Each new row is followed by what is left of it after taking away its nearest point in the smallest flat space through zero that holds the rows named last above it.
(in the rows, 128 means zero)
dupu (4 x 14):
[[133 133 127  83 161 119 130 107 139 148  95 135 125 148]
 [163 117  96  77 133 125 110 125 150 125  63 135 102 134]
 [171 111 120 168  90 145 124 141 122 115 137 115 150 124]
 [117 136 102 155 119 143 137 121 100 144 150 136 110 102]]
New rows:
[121 105 126 126 116 175 152 164 151 138 111 152  84 134] -> [122 107 145 132 125 174 160 157 149 147 123 147 107 148]
[108 129 133 107 123 112  97 130 171  79 125 126 112 126] -> [129 134 119 129 128 130 116 103 144 116 140 127 130 128]
[151 168 119 146 153 123 163 102 133 145 112  93 111  93] -> [145 162 136 146 144 114 154 120 148 121 113  87 116  96]

Padi, 2 rows:
[[100 177 107 137  95  78  74 126 126 157 110 108 176 127]
 [105 163 129 144  98  90  83 130 139 143 107 116 175 122]]
New rows:
[144  69 147 134 114 125 127 184 169 117 140 122  94 111] -> [135  92 116 125 107 105 110 178 151 138 142 110 100 118]
[124 116  57 110 139 128 144 134 135 149 172 104 124 108] -> [121 109  95 130 130 130 137 142 163 132 157 112 145  97]

Ratol, 2 rows:
[[132 118 138 148 112  85 125 114  82 139  79 145 110  90]
 [ 98  93 135 141 123 129 110 118 114 139 122 139 103 103]]
New rows:
[143 110 115 105 110 136  91 163 152 128 153 120 156 160] -> [144 104 120 115 102 114  89 156 128 134 128 129 146 140]
[129 134 113 104 124 125 145 139 130 129  82 106 166 122] -> [109 115 114 106 126 138 135 137 135 133  93 108 156 117]
[ 93 117 143 117 138 131  63 111 134 132 148 137 135 102] -> [123 147 140 112 137 115  79 116 131 125 136 133 153 112]

tasi (3 x 14):
[[125 134 135 148 139 111 153 142  93 180 194 133 186 149]
 [121 117 140 164 156 132 132 115  84 152 141 115 125 145]
 [120 131 139 165 148 126 145 121  76 168 164 118 155 145]]
New rows:
[143 104 145 121 161  92 111 142 136 119 143 129 122 150] -> [137 138 140 125 137 103 122 127 123 112 127 118 133 129]
[148 158 131  91 130 161 159 112 132 160 138 110 153 107] -> [150 130 136  93 151 161 145 113 138 155 130 111 126 119]

Lef, 3 rows:
[[137 152 110 122 123 151 118  75 142 126 138 141 119 128]
 [145 138 106 113 124 140 117  98 136 129 149 143 105 124]
 [156 128  87 123 124 128 138  89 137 113 173 159  46 116]]
New rows:
[184 106 151  77 138 138 103 185 118 143 127 127 141 123] -> [165 126 153 122 138 146 137 131 130 116 113 131 124 127]
[164 151  79 112 116 155 136  96 159 110 149 145  94 115] -> [142 136 111 125 121 139 143 144 147 114 120 122 135 121]
[ 85 137 145 118 101 146 192 153 121 121 106  86 123 114] -> [105 144 126  90  97 158 169 138 126 132 127  97 115 110]

ruf (5 x 14):
[[144 127 109  71 144 116 153  83 102 129 144  88 113 106]
 [108 137 136 157  80 113  59 165 146 147 159 189 150 123]
 [103 133 103 108 122 137 147 141 121 106 149 114 116 142]
 [158 135 133 102 163 120 162 106 108  94 115  62  92 146]
 [103  80 112 126 104 129 116 117  98 148 155  88 149 124]]
New rows:
[137 119 163 148 113 138 131 136 141 136 129 135  58 137] -> [126 108 148 133 109 143 139 124 135 149 139 136  67 123]
[ 87 141 133  88 125  82 173 136 152 141 141 152 136 130] -> [101 123 156 114 128  76 157 135 145 143 127 127 139 142]
[131 109 123 132 153  89 133 119 181  91 139 162 117 109] -> [121  86 120 138 147  92 132 117 168  94 144 137 124 115]

tipeg, 2 rows:
[[154 107 122  85 139 155 173 143 182 184 123 125 149  83]
 [128 124 139  66 127 135 136 147 179 168 113 129 139  97]]
New rows:
[135 168 126 106  91 126  69 106 163 113 104 131  93 112] -> [160 153 107 138 103 144 103  98 155 119 117 127 100 105]
[121 159 144 117 129  78 116 113 156 174 153 117 133 147] -> [132 153 134 140 134  84 129 107 145 171 161 115 134 149]

Bubu, 3 rows:
[[ 84 103 147 141  64 137 135 165 106 128 135 128 125 124]
 [113 123 135 142 146 123 156 141 145 107 135 109 118 179]
 [127 110 109  95 112 104  96 130 147 179 130  89 139 123]]
New rows:
[170 147 130 158 168 120 126 109 112 118 165 136 116 144] -> [149 128 132 152 128 116 116 127 106 138 169 124 119 136]
[122 103 132  93 126 160 109  78 137 158 173 159 118 110] -> [110 100 139 105 132 161 128  88 142 142 177 153 111 137]

fak, 5 rows:
[[ 86 155 102 114 129 136 153 108 129 122 159  88 206 157]
 [118 142 171 185 157 134 115 143 144  98 157 133 109 145]
 [145 152 176 141  51 118 128 132 107 153 113 130 127 141]
 [147 123 105 171 157 111 126 137 139 124 134 157 103 139]
 [136  76 170 123  64 105 143 106 114 104 116 137 138 144]]
New rows:
[151 129 102 164 150  80 119 137 146 148 156  73 157 130] -> [154 110 133 140 134  88 110 137 140 144 140  72 139 110]
[118 101 108 159 135 200 139 148 165 119 123 136 147 123] -> [128 105 115 155 106 194 140 148 156 133 111 139 145 123]
[135 144 120 101 121 161 123 150 140  94 157 124 117 131] -> [147 138 112 109 106 148 129 147 136  99 151 135 117 139]

Suvi:
[[104 162 164 116 145 119 106  83 114 128  93 102  99 150]
 [ 97 146 153 119 153 132 118  94 122 131 111  84  76 124]
 [109 151 153 105 159 131 115 103 121 140 116  99 115 136]
 [120 130 151 108 131 119 108  94 118 117 101 113 112 146]
 [102 129 143 111 134 118 126  90 116 130 106 105  83 133]]
New rows:
[114  84 119 121 143 101  99 134 106 127 145 171 121 146] -> [109 110 128 141 157 113  92 140 112 128 148 156 114 138]
[143 122 123 148 124 109 117  90 147  97 107 112  95 140] -> [144 129 111 134 143 115 133 111 149 127 130 122 127 136]

som:
[[165 149 179 105 122 145 163 153  91 108 181  80 115 169]
 [157 124 163 108  92 145 158  88 109 129 153 147 114 107]
 [168 122 139 107 122 125 149 162 103 110 152 103 108 165]
 [147 123 130 111 122 107 115 101  93 111 153 104 137 147]]
New rows:
[154 170  96 134 142 121 104 140 154 135  86 117 186 133] -> [179 166 118 119 120 133 129 129 142 134 102 126 171 127]
[ 65 133 163 142 162 133  90 154 144 152 128 131 144 137] -> [109 104 159 117 133 122 105 140 122 143 138 147 123 139]

Nog (4 x 14):
[[127 149  78  61 107 129 147 135 101 109 162 166 108  97]
 [112 130 114 122 132 154 166 131 148 154 119 127 138 106]
 [101  99 130 120  43 144 134 121 112 113 115  98 179 145]
 [145 116 123 118 155  97  98 134 108 124 114 143 132 115]]
New rows:
[127  80 100  69 140 120 110 122 110 117 122 143 142  97] -> [123  98 130 110 140 141 121 113 140 120 138 122 120 130]
[118 159 107  92  67 134 106  99 100  96 159 155 130 120] -> [122 149 130 134 122 136 107 101 131 133 126 142 139 115]

beri (4 x 14):
[[119  86 109 130 129 149 151 111  94  96 113 114 142 130]
 [ 90  94 118 188 159  99 134  84  91  73 110 118 100 149]
 [ 97  93 142 154 102 110 161 134  93 112 121 116 165  86]
 [104 114 143 139 101  99 148 138 106 116 118 121 159  92]]
New rows:
[144 157 112 152 150 134 157 173 143 170 113 123 127 106] -> [138 149  99 146 154 125 158 158 128 140  94 117 124 118]
[161 117 138 142 134 142 175 131 117 124  91 113  98  79] -> [167 136 138 134 139 132 161 131 129 126  89 118  86  89]
[162 124 143 146 161 122 126 143  89  95 151 121 125 119] -> [170 135 144 129 154 121 122 151  97 102 150 123 130 117]

rir, 2 rows:
[[137 123  81 155 136  92 193 144  84 150 141  88 138 123]
 [139 103 110 161 134  99 188 107  84 161 127  87 132 124]]
New rows:
[138 148 129 129 149 160 107 110 152 105 120 168 120 141] -> [143 142 112 144 153 144 138 111 130 118 124 148 124 139]
[148  74 156 154 143 111 138  73 109 138 118 150 122 116] -> [142 107 124 137 144 111 127 126 122 114 136 163 128 116]
[131 172 154  90 121 128 126 109 147 120 149 131 158 142] -> [134 165 147 100 123 119 145 104 133 130 149 118 159 141]

nen:
[[112 158 121 117 134 104 135 123 119 129 151 147 177 135]
 [112 147 121 115 133 106 142 125 115 129 155 147 173 123]]
New rows:
[152  78 141 125 133 143 130 122 136 129 141 108 100  76] -> [144 125 137 125 139 125 113 114 143 130 141 118 136 115]
[159 138 107 140 145 109 135 178 112 112 107 120 126 198] -> [155 115 105 132 144 109 155 182  99 112 123 124 126 168]
[161  83 149 144 116 168 146 150 140 144 104 129  65 118] -> [142 130 141 133 124 137 147 142 133 145 127 152 128 139]

Dida:
[[155 142 122 136 141 149 113 138 138 109 123 151 104 131]
 [167 100 135 156 161 134 103 149 143  77 107 164 114 132]
 [188 140 124 147 164 153 121 175 138 107 102 194 111 124]]
New rows:
[111 131 154 112 142 130 106 105 135 130 147  75  88 146] -> [131 128 158 116 157 125 126 139 128 144 129 108 108 136]
[123 113 137 171 126  97 101  90 114  87 165 173 135 128] -> [121 143 129 157 117 104 120  98 106 121 169 178 140 122]

lukip:
[[ 79 130 146 109 105 103 110 157 124 129 184 157 150 140]
 [126 135 149 110 107 130 113 111 113 158 158 151 148 138]
 [127 121  79 122 147 133 158 103 128 112  81  99 103 149]]
New rows:
[170 130 124 133 139 160 126 127 137 124 119 129  91 106] -> [136 130 119 114 128 145 124 133 132 123 143 141  99 125]
[136 155  91 133 141 139 144 147 113 118  86  76 108 138] -> [130 161 123 126 121 135 123 153 106 138 125 101 130 135]

pim (3 x 14):
[[151 128 142 122 124  95 138 159 139 145 110 131 115 146]
 [129 124 126 141 106  64 108  75 147 174 115 149 132 172]
 [153 150 151 129  86  68 133 121 155 133 111 155 123 161]]
New rows:
[ 71 106 126 114 136 159 169 120 109 120 143  85 150 124] -> [ 89 117 141 113 114 120 174 124 125 127 130  99 144 145]
[145 127 112 121 143  98  90 145 155 186 123 141 122 139] -> [137 145 115 120 132 133  96 141 150 141 139 143 130 114]

Lezu (4 x 14):
[[142  83  78 101 137 121 106 111 131 111 115 115 103 130]
 [127  92  82 118 125 124 107 128 133 116 114 120 111 133]
 [134  73  47 124 144 137 104 136 110 112  90 110 107 142]
 [112  84  81 124 118 153 114 176 121 105  90 114 133 132]]
New rows:
[153 137 100 128 159 176 153 127 173  94 110 119 160 117] -> [143 150  99 145 146 157 145 114 187 107 125 130 151 123]
[128 159 142 105 162 137 147 133 123 134 151 139 161 122] -> [116 139 107 111 149 127 128 135 134 132 146 139 148 129]
[122 148 164 181 121 112 106 119 183 146 139 134 137 170] -> [144 117 150 146 145 135 110 126 164 123 115 115 139 163]

vug (4 x 14):
[[127 132 108 120 151 109 131 113 133 165 153  91 170  88]
 [ 78 113 122 135 144 151 109 117 135 108  93 116 147 123]
 [105 121 153 126 102 113  75 126 147 122 197 147  96 102]
 [ 99 166 141 119 123 161  98 136  97 152 115 128 102 124]]
New rows:
[137 130 121 131 152 125 172 133 145 126  86 133 134 134] -> [121 136 134 127 140 122 141 133 147 133 120 138 117 116]
[ 90 134 136 151 152 184 132 105 117 116 107 173 112 126] -> [125 131 128 147 153 153 151 102 126 133 143 166 125 113]

gaku, 2 rows:
[[104 144 125 143 131 179 118  96 140 107 100 144 122 100]
 [108 155 135 111 150 220 124  96 165 106 136 172 122 125]]
New rows:
[ 86 144 112 153 101 103 132 118 127 128  79 108 128 113] -> [ 98 147 121 121 115 118 141 130 143 135 119 125 130 144]
[ 98 104 105 142 115 116 106 120 117 109  99 124 137 106] -> [109 105 112 117 126 124 113 131 128 116 131 136 139 131]
[128 125 108 173 125 160 135 122  82  88 114 145  81 110] -> [144 119 113 152 130 144 143 142  84 100 144 145  85 136]

giv (4 x 14):
[[125 135 115 176 108 128 123 115 140 133 138  81 170 139]
 [124 117 107 183 151 133 127 122 134 133 152 110 101 108]
 [128 138  97 136 137 125 138 111 124 112 149 172  94 129]
 [115 123 101 139 148  97 146  97 138 118 137 146  99 110]]
New rows:
[115 121 109 114 115  91 163 116 150 105 109 101  95 125] -> [130 129 117 121 105 129 147 142 137 109 118 102  98 140]
[158 120 105 148  80 159 131 102 123 135 163 144 138 129] -> [150 100 128 121  98 140 135 107 128 144 141 134 129 107]
[ 99 192 118 150 117 172 124 128  86 124  95 108 123 109] -> [ 91 185 120 133 126 151 133 118  91 123  85 113 116  98]

kebu:
[[ 87 107 166 166 112 120 153 131 129 134 175 183 123 103]
 [112 110 126 152  89 128 184 137 131 144 147 152 120 128]
 [103 110 159 142 119 123 132 138 121 128 162 179 106 118]]
New rows:
[131 172  94 130 128 163 113  84 142 115 155  95 150 134] -> [124 158 105 127 115 163 118  99 133 116 171 130 121 141]
[126 136 151 133 112 145 140 156 111 161 164 187 124 147] -> [141 154 135 127 131 147 125 141 119 158 140 144 152 145]
[156 126 135  93 151 157 115 118 135  98  90 138  74 144] -> [134 124 142 130 142 153 148 104 149 108 106 136 106 121]

katu:
[[131  68 158 108 112 111 105 112 139 213 110 126 122 162]
 [117 162 168 102 159 117 133 116 104 132 114 129 125 132]]
New rows:
[103 175 164 129 167 100 157 147 116  85 123 144 148 102] -> [114 116 146 141 133 101 141 149 142 124 126 142 147 116]
[142 147  75 110 106 156 167 156 124  81 159 136 104 114] -> [138 129 113  85 112 141 156 141 118 133 141 135  99 136]

nopa:
[[104 147 132 116 156  81 139 138 109 173  96 115 174 154]
 [119 163  82 152 122  92 121 126 128  92 174 142 164 129]
 [124 122 166 167 157 108 142 101 126 104 145 139 133 147]
 [104 129 133 122 136 153 121 105 174 164 142 156 136 101]
 [128 140 137 128 170 111 125 144 153 113 124 124 142 126]]
New rows:
[122 121 131 145 130 114 149 135  99  91 133 119 161 154] -> [118 115 129 124 125 145 140 135 127 116 128 126 151 130]
[127 133 144 121  89 171  85 109 115 153 112 135 105 165] -> [127 153 139 129 123 144  81 124 132 126 121 133 126 166]
[133 129 122 102 176 148 106 137 117 114 139 136 158 129] -> [133 119 125 107 154 156 111 123  99 122 141 139 149 135]

seti:
[[170 160 151 114 123 135 120 140  85 110 101 122 114 157]
 [158 163 155 107 115 140 119 137  80 103  98 124 115 157]
 [155 159 164 118 117 144 120 123  77 108 100 133 105 156]
 [172 146 154 106 133 148 139 137  83 111 111 128 102 172]
 [164 172 137 123 133 161 138 135  66 107 104 119 106 164]]
New rows:
[113 110 195  89 156 128 175 152 123 144 135 141 139 116] -> [116 142 173 122 157 125 160 153 114 149 124 127 150  95]
[157 148 154 129 114 160 113 125 104 146  98 137 135 114] -> [141 124 135 119 122 159 129 132 130 152 117 135 145 110]
[141 202 140 127 135 147 124 142  94  95 136 158 114  99] -> [137 160 138 116 143 129 133 146 135 110 159 165 119  95]
